Here is a tiny trained network, its code and every weight. The questions are about switching its units off for an input and a class, where a switched-off unit gives its printed mean instead of its output.

import numpy as np


def w(rows, s, z=0):
    codes = np.array(rows[::2]) - 128.0
    scale = np.full(codes.shape[1], s)
    scale[-1] = z or s
    return codes * scale


def f(y):
    return y / 2 * (1 + np.tanh(0.7978845608 * (y + 0.044715 * y**3)))


def log_softmax(a):
    a = a - a.max(-1, keepdims=True)
    return a - np.log(np.exp(a).sum(-1, keepdims=True))


def net(x, mask):
    res = np.array(x, float).reshape(1, 8) / 4 @ E
    y = f(res @ A[0][:, :-1].T + A[0][:, -1])
    res = res + np.where(mask, y, B[0][:, -1]) @ B[0][:, :-1]
    return log_softmax(res[-1] @ U[:, :-1].T + U[:, -1])


A, B = {}, {}
E = w([
[130,140,126,114,125,133,129,132,133],'x0',
[116,105,124,155,140,132,103,121,116],'x1',
[117,127,75,57,170,160,161,6,120],'x2',
[130,136,127,121,124,135,109,124,117],'x3',
[161,142,220,110,134,109,58,80,228],'x4',
[124,140,139,128,123,138,141,121,125],'x5',
[129,147,143,120,126,147,127,118,113],'x6',
[136,39,134,108,59,193,128,141,145],'x7',
],0.013)
A[0] = w([
[147,181,99,131,208,64,147,48,106,141],'neuron 0',
[127,180,135,132,155,93,107,123,157,184],'neuron 1',
[140,106,97,90,147,147,139,52,152,139],'neuron 2',
[122,186,134,163,162,108,134,176,112,255],'neuron 3',
[128,178,164,180,134,71,116,176,110,175],'neuron 4',
[134,144,130,168,143,164,136,202,99,147],'neuron 5',
[148,40,179,129,34,207,137,199,140,154],'neuron 6',
[121,168,57,98,191,161,148,103,116,178],'neuron 7',
[161,145,159,97,73,102,116,143,66,205],'neuron 8',
[165,88,104,94,146,171,170,112,111,120],'neuron 9',
[137,126,227,116,157,126,61,74,253,182],'neuron 10',
[139,138,176,159,116,139,108,148,151,95],'neuron 11',
[132,31,124,56,74,180,144,89,134,99],'neuron 12',
[146,124,138,111,172,111,119,101,126,85],'neuron 13',
],0.013,0.0062)
B[0] = w([
[11,141,124,119,103,12,143,113,130,203],'neuron 0',
[125,106,213,175,183,121,106,118,148,176],'neuron 1',
[105,153,81,126,162,141,166,3,92,189],'neuron 2',
[201,115,131,145,182,100,192,235,61,210],'neuron 3',
[209,154,218,185,146,169,113,129,86,212],'neuron 4',
[108,172,94,102,253,121,172,152,134,192],'neuron 5',
[59,129,70,25,121,179,53,191,252,229],'neuron 6',
[40,84,152,182,38,115,109,118,88,195],'neuron 7',
[125,111,127,143,163,108,91,202,146,163],'neuron 8',
[94,98,174,143,103,231,145,74,124,170],'neuron 9',
[255,198,99,68,102,54,72,36,211,251],'neuron 10',
[193,88,171,127,67,113,137,124,215,162],'neuron 11',
[181,99,93,136,152,245,168,42,100,202],'neuron 12',
[125,115,115,116,162,95,125,61,160,145],'neuron 13',
],0.015,0.021)
U = w([
[156,138,152,238,152,115,156,229,76,254],'0',
[68,86,103,93,162,155,112,200,146,146],'1',
[41,68,151,138,83,64,148,114,53,152],'2',
[128,66,103,153,94,218,151,92,89,137],'3',
[237,121,255,130,139,61,98,118,111,119],'4',
[163,139,136,105,74,127,67,127,207,80],'5',
[88,166,167,133,138,35,97,36,161,61],'6',
[208,106,107,80,107,154,133,26,114,33],'7',
],0.0083,0.0031)

Each question gives the input, the list of numbers given to net, and the class t.
The units are the neurons (one row each of A and B). Each row of codes is followed by its name. A weight is (code - 128) times the scale printed after its matrix; where a second scale follows, it is the last column's (A, B and U).
mask holds one flag per neuron, in row order. A switched-off neuron (its flag False) gives its mean, the last column of its row in B, instead of its output. The means were averaged over made-up inputs and are rounded, as every weight is.
A unit's drop is (log p(t) with every unit on - log p(t) with that unit switched off) / (log p(t) with every unit on - log p(t) with every unit switched off).
The circuit of an input: a set's keep is (log p(t) with only the set's units on - log p(t) with every unit switched off) / (log p(t) with every unit on - log p(t) with every unit switched off). Starting from the 12 units with the biggest drops (on a tie, the unit counted first), units are removed one at a time, each time the one whose removal leaves the highest keep (on an exact tie, the one counted first), for as long as the keep stays at least 0.8.
circuit, biggest first: the units of the circuit, biggest drop first
most important unit: the unit with the biggest drop
k most important neurons: the k neurons with the biggest drops, biggest first
drop of u: that unit's drop, to one decimal
input [6,6,2,7,7,-7,-4,6], class 7: circuit, biggest first : (neuron 12)
input [-6,-8,1,2,-1,6,-5,1], class 3: 2 most important neurons : (neuron 10; neuron 0)
input [5,-3,0,7,8,2,-3,-7], class 4: 2 most important neurons : (neuron 6; neuron 4)
input [-3,8,6,5,0,-2,-7,-3], class 2: 2 most important neurons : (neuron 10; neuron 7)
input [0,-7,-8,1,-2,0,-1,2], class 1: circuit, biggest first : (neuron 6; neuron 10)
input [0,-1,7,-8,-8,-3,-4,0], class 2: 2 most important neurons : (neuron 7; neuron 0)
input [4,3,0,8,-4,-4,6,0], class 0: circuit, biggest first : (neuron 6; neuron 10)
input [1,2,-6,7,1,-3,-8,-6], class 4: 3 most important neurons : (neuron 4; neuron 11; neuron 1)
input [3,-3,7,-7,-1,3,5,-4], class 2: 2 most important neurons : (neuron 10; neuron 7)
input [4,-1,3,7,-4,7,2,8], class 3: 2 most important neurons : (neuron 10; neuron 12)
input [-7,-5,2,-7,-5,-6,3,8], class 3: 2 most important neurons : (neuron 12; neuron 10)
input [-5,-6,3,3,1,7,-4,0], class 6: 3 most important neurons : (neuron 3; neuron 12; neuron 4)
input [-5,-7,1,-5,-7,6,6,-8], class 2: 2 most important neurons : (neuron 0; neuron 7)
input [8,-3,-2,7,0,-3,5,1], class 1: 2 most important neurons : (neuron 10; neuron 4)
input [-1,-4,-7,-7,5,-6,7,1], class 5: most important unit : neuron 6
input [-2,-8,2,1,-5,4,-4,1], class 3: drop of neuron 0 : 0.2
input [8,-4,-1,-7,0,-7,6,-3], class 0: drop of neuron 10 : 0.7
input [8,-4,6,-6,-1,-3,-8,-7], class 2: drop of neuron 7 : 0.1
